Each row comes from the steps of one walk. Every step used is in the known rows, and no mark comes twice. Write the walk behind each row, first mark first.
Each row is shifted at random along 5 fixed directions that mean nothing.
Known rows:
dafat -> dinap -> lazib -> rogesa -> vemev: [ 0.40 -0.92 -0.46  1.28 -1.23 -0.15 -1.20 -3.44 -0.55  0.14 -1.69 -1.35
 -0.60  0.99  0.20 -0.90 -0.42 -1.16 -0.92 -0.83  1.72  0.38 -1.40 -0.16
 -0.60  1.42  1.34  0.53 -0.95  1.53 -0.74  2.65  0.75  1.81  0.21 -1.31
  1.90 -1.41  0.81  1.11 -0.66 -0.34 -3.98 -0.16  1.08]
petegek -> pimel -> lazib -> dinap -> rogesa: [ 2.28  0.81  0.56  1.72 -1.83  0.05 -1.10 -1.23  1.70 -0.69 -0.04  0.67
  0.86 -0.33 -0.49  0.34  0.07 -0.65 -0.23 -0.36  1.47 -2.77  1.41 -1.13
  0.71 -0.41 -0.49  0.55 -0.75  0.39  1.69 -0.88  0.44 -1.60 -1.16 -1.25
  0.89  0.92  0.51  0.22 -3.18  0.76 -0.52 -1.27  0.19]
petegek -> pimel -> lazib -> dinap -> rogesa -> vemev: [ 0.34  0.41  1.93  1.47 -3.73  1.12 -0.63 -2.16 -0.64 -0.97  0.61  1.52
  0.56  0.46 -0.53  2.43  0.72 -1.01 -1.16  0.62  0.92 -0.40 -0.46 -1.39
 -0.56 -0.24  0.20  0.42 -0.15  1.16  0.60 -0.94  2.56 -2.22 -0.39 -1.16
  0.59  2.21  0.80 -1.36 -3.20  1.38 -1.12 -1.54  0.11]
lazib -> dinap -> dafat -> rogesa -> vemev: [ 0.69 -0.27 -1.54  0.64 -0.38 -0.05 -1.65 -2.91 -0.73  0.58 -0.69  0.22
  0.00  1.17 -0.77  0.38 -0.23 -0.31 -0.98 -0.48  0.03  0.56 -0.84  0.26
 -1.11  1.28 -0.14  0.58 -0.88  0.68 -0.25  1.64  1.06  1.53  0.95 -1.40
  1.72  0.23 -0.43  0.69 -0.27 -1.52 -3.59 -0.37  0.60]
rogesa -> vemev -> tipad -> pimel: [ 0.41  0.29 -0.08 -0.08 -0.43 -0.69 -1.47 -1.28  2.27 -0.73 -0.69 -0.62
  0.27  0.91  0.55 -3.39  0.80  0.09  0.64 -1.55  0.59 -3.31 -0.20  0.74
  0.81  0.66 -0.36 -0.37 -0.74  0.96 -0.26  0.97 -1.83  0.21 -0.31  0.60
 -0.43 -0.65  1.55  1.10  0.57  1.43 -0.77  0.11  0.79]
pimel -> tipad -> rogesa -> vemev -> petegek -> lazib -> dinap -> dafat: [ 2.96  1.35 -0.93  1.38 -1.39 -0.04 -2.88 -2.88  1.40 -0.75  0.49  1.47
  1.38  0.57 -1.99 -1.09  0.40  0.60 -0.63 -1.74 -0.09 -4.40  1.43  0.63
  1.01  0.40 -1.94  0.46 -1.61 -0.60  1.51 -0.30  0.32 -0.02  0.60 -1.04
  0.17  1.24  0.51  0.94 -1.05 -0.66 -1.30  0.23 -0.16]
vemev -> petegek -> pimel -> tipad -> rogesa -> lazib -> dafat: [ 1.34  0.81  0.15  0.92 -1.18  0.64 -0.93 -1.79  0.76 -0.59 -0.71  0.81
  0.70  0.30 -1.00 -0.35  1.07 -0.62 -0.17 -1.90  0.30 -2.74 -0.22 -0.26
  0.70  0.35 -1.26  0.30 -2.00  0.40  0.08 -1.82 -0.07  0.88  0.41 -0.87
  0.16  1.12 -0.36  0.80  1.06  0.32  0.41 -0.63  0.11]
dafat -> lazib -> dinap -> rogesa: [ 0.87  0.77 -1.35 -0.68  0.77 -0.31 -0.45 -1.22 -0.32  0.65 -2.35  1.66
  0.31 -1.81 -1.41  0.98  0.15 -0.05 -1.16 -0.81  0.85  0.72  0.15 -0.16
 -0.73  0.34  0.27  0.40 -0.92 -0.35 -0.20  2.02  0.14  3.15  2.46 -1.77
  0.63  0.60  0.14  0.39  1.59 -1.85  0.41  0.12 -1.51]
lazib -> dafat -> rogesa -> tipad: [ 0.73  0.49 -0.27 -0.13 -2.08  0.91 -1.05 -2.00 -1.71 -0.79 -0.57  0.01
  0.61  1.24  0.33 -1.36  0.77 -0.60 -0.03 -0.70  0.13 -1.41  1.05 -0.44
 -1.01  0.10 -0.55  0.76 -1.71  0.56  0.34 -0.23  1.06 -0.77  1.42 -1.91
  1.47  0.34  1.08 -0.15  2.18  1.60 -0.53 -1.66  0.72]
lazib -> dafat -> dinap -> rogesa -> vemev: [ 1.97  0.40 -1.29 -0.16 -2.05  0.41 -1.40 -3.93 -1.49 -1.40 -1.23  1.20
  1.60  0.16  0.14 -1.67  0.93 -0.42  0.22 -0.75  0.12 -1.78  2.14  0.42
 -1.36 -0.10 -0.89  0.96 -1.11  0.49  0.76  0.72  0.77  1.04  0.83 -1.37
  1.54 -0.12  1.32 -0.26  0.41  1.27 -2.27 -0.91  0.10]
tipad -> rogesa -> vemev -> dafat -> dinap -> lazib: [ 1.53  0.13  0.13  0.06 -1.50  0.74 -1.71 -3.15 -0.30 -1.10 -1.62  0.93
  1.53 -0.15 -0.16 -0.55  1.73  0.34 -1.06 -1.44  0.17 -1.05  1.23  0.43
 -0.47  0.27 -1.02  0.07 -1.09  0.62 -0.87  0.53  0.52  2.69  0.61 -0.10
  1.21  0.52  1.58 -0.35  1.80  0.61 -0.64 -1.33  0.26]
petegek -> lazib -> dinap -> dafat -> rogesa: [ 2.54  0.90 -1.30  0.80 -0.78 -0.22 -0.80 -2.49  2.25 -0.69 -1.19  1.05
  1.37  0.16 -0.16 -2.18 -0.37  0.72  0.29 -2.01  1.98 -3.52  2.58  0.02
  0.24  0.20 -0.67  0.30 -1.42 -0.32  1.16 -0.79 -0.50  0.35  1.22 -0.67
  1.13  0.04  0.96  1.19 -1.16 -0.08  0.28 -1.08  0.13]
pimel -> petegek -> dinap -> rogesa: [-0.68 -0.63  1.81  2.50 -3.19  0.17  3.44  1.03 -1.57 -0.68  0.08 -0.22
 -1.51  0.47  0.00  1.67 -0.82 -2.80 -0.62  2.11  1.36  0.18 -3.91 -1.61
  1.81  0.47  2.01 -0.61 -0.06  0.80  1.58  1.30  1.96  1.39  0.05 -1.57
 -1.17  1.03 -0.98  0.13 -4.70  2.62 -0.30  1.46 -1.43]
pimel -> petegek -> lazib -> dafat -> dinap -> rogesa -> vemev -> tipad: [ 1.39 -0.44 -0.03  2.42 -2.49  0.44  0.03 -3.31 -0.04 -2.34 -0.95  0.17
  0.54  2.24 -0.60 -0.80 -0.48 -2.37 -0.26 -0.94  1.33 -2.09 -0.46 -0.34
 -0.13  0.64 -0.04  0.32 -1.40  0.82  0.79  1.46  0.93  1.57  0.64 -2.11
  1.22  0.18  0.11  0.79 -2.82  1.49 -0.93  0.25  0.52]
vemev -> pimel -> lazib -> dinap -> dafat: [ 1.40  0.61  0.92  1.65 -1.44 -0.36 -1.39 -1.98  2.65  0.79 -0.66 -0.01
  0.47  0.89 -0.35  0.02 -0.47 -0.90 -1.32 -0.47  1.47 -2.49 -0.20 -1.44
  0.68  0.38 -0.05  0.19  0.34  1.27  0.48 -1.27  1.13 -0.23 -1.16 -1.35
  0.54  0.64  0.67  0.74 -2.51  0.40 -0.91 -1.04  0.22]
tipad -> pimel -> petegek -> lazib -> dinap -> rogesa: [ 3.19  0.31  0.26  2.25 -1.14  0.39 -0.93 -0.98  1.51 -0.33 -0.50  1.10
  0.80 -0.21 -1.17  0.39 -0.44 -0.60 -1.29 -0.11  1.52 -3.66 -0.50 -0.75
  1.01  0.44 -1.03 -0.09 -0.94  0.21  0.34 -0.36  0.24 -0.46  0.60 -0.50
  0.58  1.16 -0.33  0.47 -3.89  0.59  0.11 -0.50  0.15]
tipad -> pimel -> petegek -> dinap -> dafat -> lazib -> rogesa: [ 4.16  0.11 -0.38  2.70 -1.56  0.19 -0.83 -3.00  1.52 -0.91 -1.24  0.30
  1.40  0.45  0.28 -2.51 -0.42 -0.30 -0.38 -1.20  2.23 -5.91  0.33 -0.20
  1.59  0.86 -1.17  0.18 -2.41  0.66  0.38  0.36  0.13  0.11  0.34 -1.13
  1.09 -0.48  0.53  1.12 -2.90  1.74 -1.47 -1.44  1.43]
dinap -> lazib -> dafat -> rogesa -> tipad -> pimel: [ 0.29 -0.61  0.16  1.54 -1.39  1.27 -2.28 -2.42 -1.46  1.26 -0.78 -0.69
 -0.75  1.71 -1.36  2.68  0.39 -2.22 -2.74 -0.05  0.49  1.06 -2.66 -0.30
 -1.76  1.77 -0.22  0.12 -1.94  1.67 -2.26 -0.08  2.04 -0.17  1.47 -2.00
  3.27  1.24 -0.31 -0.15  0.76 -1.62 -2.51 -1.42  1.86]
lazib -> rogesa -> tipad -> pimel -> vemev -> petegek: [ 0.88 -0.68  2.65  2.59 -3.47  2.51 -2.40 -0.88 -2.20 -0.72  1.75 -0.09
  0.48  1.12 -0.76  1.81  0.85 -1.47 -2.20  1.14 -0.36 -2.01 -2.37 -2.07
 -0.40  0.97 -0.55  0.37 -0.79  1.72 -1.33 -0.89  2.52 -3.23 -0.17 -0.90
  1.00  1.14  0.70 -1.31 -0.52  1.68 -0.71 -2.38  1.84]
lazib -> dafat -> rogesa -> vemev -> tipad -> pimel -> petegek: [ 1.67  0.30  0.46  0.30 -2.23  1.78 -2.09 -2.49 -1.80 -1.40 -0.28  1.60
  1.57  1.16 -0.85  0.41  1.39 -0.81 -1.03 -0.49 -0.75 -2.15  0.82  0.03
 -1.88  0.09 -2.05  0.62 -1.26  1.00 -0.42 -0.31  1.59 -0.15  1.90 -1.61
  1.32  1.54  0.47 -0.95  0.72  1.24  0.15 -2.33  0.75]
petegek -> dinap -> lazib -> rogesa -> vemev -> tipad -> pimel: [ 0.63  0.14  1.84  0.62 -2.52  1.71 -1.31 -2.77  0.85 -0.72 -0.39  1.25
  1.17 -0.69 -0.33 -0.33  0.97 -0.70 -1.72 -1.03  1.76 -3.06  0.65 -1.13
 -1.54  0.53 -0.13 -0.58 -0.72  1.55 -1.32 -1.21  0.18 -0.79  0.90  0.09
  0.91  0.21  2.25 -0.86 -1.40  0.50  0.32 -2.56  1.39]
tipad -> rogesa -> vemev -> dafat -> dinap: [ 0.60 -1.83  1.08  2.66 -2.30  1.46 -2.35 -1.35 -2.06 -1.42 -0.32 -1.48
 -0.41  1.41  0.06  1.42  1.22 -1.42 -1.27  1.02 -0.39 -0.20 -1.88 -0.42
  1.25  1.62  0.05  0.10 -1.16  0.98 -0.80  1.38  1.47  2.30 -1.26  0.39
  1.42 -0.02 -0.67  0.46 -0.01  1.47 -2.33 -0.94  1.05]
tipad -> rogesa -> vemev -> petegek: [-0.10 -1.02  2.08  1.94 -2.59  1.64 -0.23 -1.01 -1.16 -1.46  1.13 -1.01
  0.22  1.01  0.30  0.07  1.17 -0.96 -0.48  0.89  0.11 -1.73 -2.09 -1.43
  1.42  0.95  0.41 -0.62 -0.20  0.93 -0.54  0.13  1.03 -0.23 -1.33  0.03
 -0.23  0.04  0.88 -0.69 -0.66  2.64  0.70 -0.83  0.70]
lazib -> dinap -> dafat -> rogesa -> tipad: [ 0.76  0.71 -0.51 -0.57 -1.95  0.16  0.48 -2.89  0.08 -0.38 -1.46  0.79
  1.11  0.79  0.96 -2.45  0.45  0.06 -0.40 -1.68  1.34 -1.54  0.42 -1.22
 -1.17  0.14  0.14  0.14 -0.79  1.33 -0.06  0.34  0.59  0.47  1.65 -2.39
  0.98  0.32  2.44 -0.32  1.64  1.45 -0.37 -2.07  0.62]
tipad -> pimel -> vemev -> petegek -> lazib: [ 1.69 -0.04  1.31  2.46 -2.15  0.35 -1.18  0.45  1.06 -0.54  0.78  0.31
  0.00  0.47 -0.80  0.39  0.10 -0.41 -0.39  0.12  0.62 -3.17 -2.06  0.02
  2.14  0.78 -0.40 -0.42 -0.69  0.45  0.27 -1.08  0.55 -1.63 -0.09  1.10
 -1.04  1.21 -0.31  0.78 -2.63  1.27  0.08  0.25 -0.27]
tipad -> pimel -> petegek -> lazib -> dafat -> rogesa -> vemev: [ 2.14  0.09 -0.73  1.44 -1.40  0.11 -0.95 -2.59 -0.39 -0.42 -1.40  0.94
 -0.07  1.55 -0.78 -0.40 -0.17 -0.20 -0.72 -0.94  1.07 -2.25 -1.32  0.88
  0.45  0.97 -1.04  0.47 -2.31  0.33 -0.23  0.61  1.10  0.46  2.31 -0.56
  0.50  1.27 -1.02  1.17 -2.05  0.78 -1.94  0.13  0.17]
petegek -> lazib -> dafat -> rogesa: [ 1.23 -0.07  0.25  1.60 -2.02  1.31 -0.96 -1.64 -0.77 -1.25 -0.28  0.34
  0.36  0.83 -0.35  0.39  0.04 -0.75 -0.29 -0.18  1.20 -1.82  1.40 -0.38
 -0.09  0.42 -0.42  0.52 -1.76 -0.21  0.56 -1.44  1.19 -0.63  1.21 -0.65
  1.48  0.53 -0.15  0.37 -1.03  0.64  0.80 -1.40  0.38]
rogesa -> lazib -> dafat -> dinap: [-1.63 -0.44  0.70  1.14 -2.25  0.07 -0.69 -1.98 -2.08  0.32 -1.86 -1.55
 -1.70  1.28  0.25  0.41 -0.44 -2.20 -0.56  0.37  1.32  1.83 -3.18 -0.86
  1.10  1.53  2.20 -0.08 -0.94  1.76 -0.17  0.79  1.62  1.64  0.18 -0.67
  0.71  0.28 -0.71  1.45  0.37  1.49 -3.36  0.64 -0.58]
petegek -> pimel -> vemev -> tipad -> rogesa -> dafat -> lazib -> dinap: [ 1.70 -0.40  0.56  2.91 -0.18 -0.07 -2.48 -0.42  0.39 -0.25 -1.02 -0.27
 -0.69  0.22 -1.26  0.79  0.45 -0.60 -0.49 -0.71  0.37 -1.16 -2.75  0.29
  1.99  0.80 -0.26  0.20 -2.80  0.30  0.52  1.46  0.34  1.43  0.33 -0.23
  0.82  0.99 -1.34  2.29 -0.61 -0.64 -1.51  0.55 -0.26]
lazib -> dafat -> rogesa -> tipad -> pimel -> petegek -> dinap: [ 3.05  1.00 -0.05  0.52 -3.04  1.89 -2.63 -1.54 -1.44 -0.94  0.06  1.95
  1.78  0.66 -0.90  0.17  1.23 -0.15 -0.47 -0.51 -0.59 -3.91  1.65  0.27
 -1.04 -0.29 -2.20  0.62 -2.00  0.12  0.81 -1.87  1.52 -2.17  2.02 -0.55
  1.37  1.87 -0.18 -0.49  0.01  1.73 -0.76 -2.38  0.53]
petegek -> dinap -> dafat -> rogesa -> vemev -> tipad: [ 0.32  0.79 -0.72  0.15 -2.16 -0.24 -0.07 -0.93  0.75 -1.10 -0.64  1.15
  0.58  0.62 -0.10 -1.34  1.06 -0.30  1.01 -1.06  0.29 -2.46  0.78  1.30
  0.14  0.23 -0.11 -0.20 -1.27  0.20  1.66  0.08 -0.12  1.85  1.16 -0.13
 -0.03  0.73  0.51  0.84  0.02  0.99 -0.64  0.06 -0.80]
lazib -> dinap -> dafat -> rogesa -> vemev -> tipad: [ 0.90 -0.64  1.01  1.59 -3.13  1.08 -0.67 -3.92  0.80 -2.13  0.11 -1.28
  1.54  2.22  1.82 -3.46  0.28 -1.40 -0.04 -0.98  1.83 -3.58  0.58 -2.01
 -0.53  0.84  0.36 -0.21 -0.16  2.27  0.07  0.64  0.28 -0.40 -1.07 -2.25
  1.78 -1.45  3.53 -0.41 -0.57  2.87 -0.42 -3.29  2.67]
dinap -> lazib -> dafat -> rogesa -> vemev -> pimel: [ 0.67  0.42  0.51  0.92 -2.06  0.45 -1.68 -3.59  0.55  0.39 -0.57 -0.48
  0.59  1.53 -0.12 -0.69  0.46 -1.14 -0.74 -0.66  1.00 -1.40  0.20  0.30
 -1.10  0.68 -0.20  0.62 -0.81  1.16 -0.15 -0.73  1.32 -0.01  0.36 -1.33
  1.94 -0.05  1.45  0.24 -0.25  0.26 -1.59 -0.83  0.85]
petegek -> dinap -> dafat -> lazib -> rogesa -> tipad -> pimel: [ 1.36  1.11 -0.25  1.05 -2.31  0.59 -1.79 -1.29 -0.27  0.44 -1.24  1.98
  0.32 -0.41 -1.32  1.18  1.16 -0.03 -1.11 -0.47  0.53 -2.45 -0.34  0.73
  0.41  0.89 -0.46  0.27 -2.71  0.14  0.18 -0.86  1.38  0.20  2.27 -0.19
  0.82  2.13 -0.51  0.66  0.28 -0.02 -1.50 -0.31 -0.74]
lazib -> dinap -> dafat -> rogesa -> vemev -> tipad -> pimel -> petegek: [ 1.39  1.39 -0.05 -0.16 -2.06 -0.37 -0.27 -1.81  0.71 -0.24 -1.70  1.85
  0.92  0.24 -0.46 -1.55  0.85 -0.09 -0.59 -1.28  0.61 -2.66 -0.16 -0.23
  0.02  0.22 -0.63  0.15 -0.85  1.29  1.00  0.97  0.51  1.77  2.13 -2.08
 -0.42  1.82  1.11  0.59 -0.04  1.61 -0.09 -0.46 -1.33]

Write each row's walk:
[ 0.21  0.32 -0.25  1.12 -0.36  0.05 -1.02  0.45  1.84  1.97 -1.26  0.01
 -1.37 -0.35 -2.15  1.13  0.04 -1.23 -1.31 -1.19  0.91 -1.48 -2.66 -0.27
  0.78  1.96  0.82 -0.31 -1.86  0.51 -0.61 -0.13 -0.89  1.59  1.15  0.27
 -0.10  0.62 -1.70  2.27 -0.73 -1.77 -1.23  1.45 -0.67] => vemev -> petegek -> dinap -> lazib -> rogesa -> tipad -> pimel
[ 1.43  0.35  0.56  1.82 -1.64  0.68 -2.57 -1.02 -0.28 -0.60 -0.90  0.65
  0.00  0.06 -1.58  0.51  0.45 -0.77 -0.86 -0.29  0.56 -2.89 -0.71  0.41
  1.03  1.09 -0.19  0.50 -2.14  0.18  0.50  1.58  0.70  0.91  1.45 -0.38
  0.19  0.70 -0.82  1.42 -1.01  0.46 -1.02  0.19 -0.54] => dafat -> lazib -> rogesa -> vemev -> tipad -> pimel -> petegek -> dinap
[ 1.62 -0.79 -0.94  1.33 -0.56  1.60 -1.54 -3.42 -0.49 -0.97 -0.33  1.39
  1.50  0.66 -1.44  1.40  1.28 -0.01 -1.06 -1.24 -0.30 -1.46 -0.88  0.74
 -0.70  1.33 -1.22 -0.48 -1.71 -0.04 -1.89  0.23  0.80  2.18  0.93  0.22
  1.52  0.53 -0.44 -0.46  0.60 -1.34 -0.79 -1.23  1.27] => tipad -> rogesa -> vemev -> petegek -> dinap -> dafat -> lazib
[ 0.84 -0.67  0.52  1.23 -1.35  0.66 -0.10 -3.34  2.11 -1.42 -1.60  0.34
  0.55  0.43  0.30 -1.86  0.05 -1.09 -1.41 -1.69  3.08 -3.07 -0.92 -1.78
 -0.50  1.23  0.43 -0.79 -0.85  1.56 -1.79  0.56 -0.99  1.00  0.86 -0.60
  0.89 -0.55  2.27  0.17 -1.78  0.80  0.79 -1.87  1.81] => petegek -> lazib -> dinap -> rogesa -> vemev -> tipad -> pimel
[ 2.04 -1.65  0.45  3.04 -1.21  1.98 -2.61 -4.38 -0.10 -0.88  0.37 -0.62
  1.58  2.39 -0.63  1.64 -0.39 -2.00 -2.01  0.09  0.74 -1.11 -1.91 -0.99
 -1.85  1.35 -0.44  0.40  0.09  1.25 -2.11  1.28  1.91  0.21 -0.74 -1.50
  3.30 -1.04  0.61 -1.01 -1.87 -0.61 -2.07 -2.54  3.41] => dafat -> lazib -> dinap -> rogesa -> vemev -> pimel -> petegek
[ 2.42  0.81 -1.37 -0.76 -1.70 -0.10 -0.83 -3.39  0.91 -0.90 -2.59  2.27
  1.31  0.65 -0.10 -3.13  0.81  0.87 -0.21 -3.75  1.20 -3.37 -0.24  0.49
 -0.87  0.26 -1.09  0.07 -2.12  0.95 -1.24 -0.22 -0.38  0.24  3.23 -0.17
 -0.29  0.92  1.36  0.82  1.83  1.14 -0.91 -0.99  0.30] => rogesa -> tipad -> pimel -> vemev -> petegek -> lazib -> dafat -> dinap
[ 1.84  0.82  0.98  1.27 -3.48  1.37 -2.61 -1.70 -1.80 -1.21 -0.62  1.61
  0.89 -0.10 -0.76  1.63  2.09 -0.46 -0.73 -0.28 -0.20 -1.90  0.39  0.32
  0.20 -0.43 -1.41  0.71 -1.94  0.60  0.83 -2.15  2.20 -0.46  0.91 -0.47
  1.20  2.54 -0.26 -0.23  0.91  1.37 -1.16 -1.89 -0.31] => petegek -> pimel -> tipad -> rogesa -> lazib -> dafat -> dinap
[ 1.65 -0.81  0.72  2.81 -2.35  1.20 -2.76 -1.53 -1.12  0.57 -0.66 -0.80
 -0.35  1.55 -1.30  2.48  0.12 -2.12 -2.36  0.33  0.49 -0.32 -2.88 -0.53
 -0.59  1.40  0.13  0.43 -1.23  1.79 -1.07  1.02  2.25 -0.24  0.39 -1.47
  2.74  0.87 -0.73  0.36 -1.23 -0.22 -3.40 -1.01  1.42] => dafat -> dinap -> lazib -> rogesa -> tipad -> pimel -> petegek
[ 0.38 -0.18  0.33  2.21 -2.09 -0.03  0.46 -2.17  0.02 -1.71 -0.72 -0.77
 -0.60  2.70 -0.35 -1.49 -0.94 -1.94  0.16 -0.91  1.52 -1.86 -1.06 -0.27
  0.98  0.89  0.45  0.35 -1.83  0.55  1.23  1.58  0.77  1.02  1.01 -2.03
  0.24  0.14 -0.37  1.73 -2.45  1.75 -0.47  0.92  0.05] => pimel -> petegek -> lazib -> dafat -> rogesa -> vemev -> tipad
[ 1.17  0.87 -0.37  0.19 -1.64 -0.71 -2.08 -1.19 -1.29  1.33 -2.28  1.28
 -0.66 -0.81 -1.56  0.98  0.65 -0.20 -1.92 -0.76  0.46  0.50 -2.04  0.76
 -0.46  0.55  0.20  0.65 -1.65  1.17 -0.22  1.79  1.66  1.15  2.78 -1.20
  0.63  1.90  0.02  1.04  1.04 -0.84 -3.42  0.67 -1.48] => dafat -> dinap -> lazib -> rogesa -> tipad -> pimel -> vemev
[ 0.88 -0.47  0.00  2.25 -1.27  0.32 -0.08 -4.64 -0.31 -0.15 -1.18  0.35
  0.68  2.39 -0.34  0.35 -0.22 -1.15 -1.56 -0.65  0.98 -0.59 -2.09  0.06
 -0.85  1.24 -0.30  0.91 -1.38  1.24 -1.41  1.29  2.55  2.10  0.92 -2.54
  1.82  0.21  0.24  0.03 -0.86 -0.14 -2.14 -0.41  1.33] => dinap -> dafat -> lazib -> rogesa -> vemev -> pimel -> petegek
[ 0.43  1.67 -0.87 -0.05 -0.22 -2.01 -2.34 -1.55  2.29  1.16 -1.74  0.83
 -0.76  0.26 -1.82 -0.90  0.07 -0.15 -0.84 -1.53  0.43 -1.67 -0.79  0.76
  1.37  1.02 -0.20  0.05 -1.30  0.86  1.00  1.72 -0.45  1.50  0.80 -1.07
 -0.80  1.81 -0.17  2.32 -0.72 -0.77 -2.78  2.01 -1.73] => rogesa -> vemev -> tipad -> pimel -> lazib -> dinap -> dafat
[ 1.90  0.68  0.74  1.77 -2.52  1.56 -3.01 -2.00 -1.25  0.56  0.55  0.43
  0.79  1.68 -1.97  2.57  0.57 -1.69 -2.03  0.24 -0.49 -1.00 -0.59  0.19
 -1.34  0.56 -1.51  0.53 -1.57  0.96 -0.23 -1.13  2.66 -2.18  1.14 -2.11
  2.84  2.32 -0.18 -0.72 -0.44 -0.32 -1.70 -1.27  1.02] => dinap -> lazib -> dafat -> rogesa -> tipad -> pimel -> petegek
[ 0.46  0.10  0.22  1.44 -1.80  0.96 -0.33 -2.31 -0.25 -1.03 -0.27  1.86
  0.68  1.91 -1.85  2.01 -0.24 -1.13 -1.40 -0.86  0.27 -0.01 -0.91 -0.19
 -1.45  0.52 -0.46  0.16 -0.68  0.55  0.00  0.47  1.94  1.15  2.16 -1.76
  0.98  2.08 -0.67 -0.09 -1.92 -0.68  0.04 -0.40 -0.06] => pimel -> petegek -> lazib -> dinap -> dafat -> rogesa -> vemev -> tipad
[ 4.15  1.05 -0.98  2.00 -0.08  0.59 -3.10 -1.83  2.25  0.15 -0.21  2.03
  2.44  0.10 -2.12  0.91  0.20  0.30 -0.44 -1.01 -0.48 -4.52  2.43  1.54
 -0.43 -0.13 -2.66  1.20 -1.35 -1.01  1.06 -1.81  0.69  0.63  0.49  0.07
  1.73  0.64 -1.57  0.95 -1.83 -1.57 -0.72 -0.62  0.20] => vemev -> pimel -> petegek -> dinap -> dafat -> lazib -> rogesa
[ 2.61  0.84 -0.54  0.96 -1.25 -0.01 -4.84 -1.19 -0.37  0.38 -1.75  1.27
  0.12 -0.26 -1.96  1.64  0.89  0.14 -1.62 -0.47 -0.40 -1.88  1.01  0.79
  0.85  0.89 -1.57  1.39 -2.01  0.33  0.44  0.68  1.19  1.44  0.72 -0.01
  0.80  1.81 -1.30  1.52 -0.04 -0.44 -3.42 -0.40 -0.87] => tipad -> pimel -> lazib -> rogesa -> vemev -> dafat -> dinap
[ 0.82  0.08  0.02  1.74 -2.28 -0.15 -0.80 -2.88  0.36 -0.17 -0.72  0.35
 -0.35  0.79 -0.70  0.21 -0.30 -1.82 -0.88  0.10  1.44 -2.05 -1.00 -0.35
  0.36  0.85  0.35  0.22 -1.07  0.68  0.78  0.16  1.20  0.94 -0.19 -0.76
  0.52  0.32 -0.18  0.88 -3.58  0.59 -3.13  0.36  0.00] => petegek -> dinap -> rogesa -> vemev -> pimel -> lazib -> dafat
[ 3.17 -0.34  1.22  3.50 -2.86  1.63 -3.17 -2.37  1.18 -1.58 -0.01 -1.41
  1.64  2.17  0.01 -0.69  0.20 -2.17 -1.25 -0.36  0.96 -4.48  0.05 -1.53
  1.20  1.37 -0.91  0.44 -1.58  1.25 -0.11  0.38  0.63 -0.38 -1.56 -1.73
  2.52 -0.36  1.37  0.25 -0.71  2.39 -0.86 -2.37  2.65] => vemev -> dafat -> lazib -> dinap -> rogesa -> tipad -> pimel -> petegek
[ 2.90  1.03 -0.27  0.97 -1.87 -0.02 -4.19 -0.62 -0.63 -0.22 -1.20  0.77
  0.59 -0.34 -1.02 -0.90  1.10  0.35 -0.85 -0.75 -0.68 -3.18  1.06  0.61
  0.86  0.40 -1.59  1.52 -2.41  0.36  1.00  0.62  0.57  0.23  1.03 -0.19
  0.65  1.07 -0.13  1.59  1.50  0.96 -2.91 -0.34 -0.53] => lazib -> rogesa -> tipad -> pimel -> vemev -> dafat -> dinap
[ 0.21  0.66  0.39 -0.29 -2.61 -0.19  1.91 -4.02 -0.39 -0.62 -1.89  1.06
 -0.20 -0.07  0.11 -2.78  0.31 -0.75 -1.26 -2.25  2.20 -2.13 -1.33 -1.21
  0.18  0.59  0.60 -0.48 -1.57  1.27 -0.16  1.14  0.58  2.34  2.27 -2.66
 -1.36  0.34  2.38  0.31 -0.23  1.40 -0.53 -0.08 -0.49] => pimel -> tipad -> rogesa -> vemev -> petegek -> dinap -> lazib -> dafat
[ 3.38  2.36 -0.28  0.56 -1.19 -1.10 -3.29  0.34  0.71  0.40 -1.43  2.22
  0.88 -2.43 -1.97  0.01  0.94  0.63 -0.78 -0.17 -0.33 -3.24  1.52  1.18
  2.29 -0.03 -1.65  0.98 -1.80 -0.62  2.41  0.69  0.24  1.53  1.44 -0.38
 -0.84  2.31  0.00  1.62  0.29  0.31 -0.78  1.22 -3.14] => tipad -> pimel -> vemev -> dafat -> lazib -> dinap -> rogesa
[ 0.95  0.33  1.07  0.98 -2.57  1.02 -2.11 -3.30  0.42 -0.60 -0.57 -0.44
  0.88  1.19 -0.09 -1.16  1.04 -1.59 -1.05 -0.94  1.24 -2.67  0.46 -0.34
 -0.95  0.87 -0.55 -0.04 -1.34  1.84 -0.56 -0.40  0.64 -0.51  0.53 -1.82
  2.07  0.27  2.42 -0.21  0.37  1.07 -0.33 -2.02  1.45] => dinap -> lazib -> dafat -> rogesa -> vemev -> tipad -> pimel
[ 0.87  1.32  1.04  0.26 -3.57  0.55 -1.49 -3.76 -0.13 -0.17 -0.23  0.71
  1.12  1.45 -0.05 -0.93  0.94 -0.95 -0.97 -0.87  0.79 -2.11  0.92  0.24
 -1.54 -0.17 -0.68  0.86 -0.58  1.28  0.59 -1.22  2.26 -0.69  1.26 -2.41
  1.23  0.94  2.75 -0.71  0.47  1.12 -0.98 -1.49  0.41] => dinap -> lazib -> dafat -> rogesa -> vemev -> pimel -> tipad
[ 1.51  0.30  0.61  2.67 -2.43  0.03 -3.35 -0.51 -1.20  0.45 -0.02 -0.54
 -0.72  0.29 -1.59  1.69  0.11 -1.58 -1.66  1.27  0.41 -1.11 -3.10 -0.19
  1.72  1.37  0.55  0.33 -1.57  0.72  0.73  2.16  1.95 -0.91  0.48 -1.42
  1.04  1.43 -0.06  0.93 -0.76  0.38 -3.10  0.61 -0.51] => dafat -> lazib -> dinap -> rogesa -> tipad -> pimel -> vemev
[ 2.62  0.33 -1.52  0.89 -0.78 -0.18  0.02 -3.39  1.10 -1.86 -1.13  1.13
  1.88  1.05 -0.24 -2.10 -0.40 -0.37  0.52 -2.02  0.82 -2.89  1.36  1.08
 -0.05  0.19 -1.09  0.42 -1.57 -0.43  0.71  1.82 -0.35  2.73  0.67 -0.89
  0.66 -0.69  0.53  0.53 -1.27  0.68 -1.58  0.11  0.76] => pimel -> petegek -> dinap -> rogesa -> vemev -> dafat -> lazib
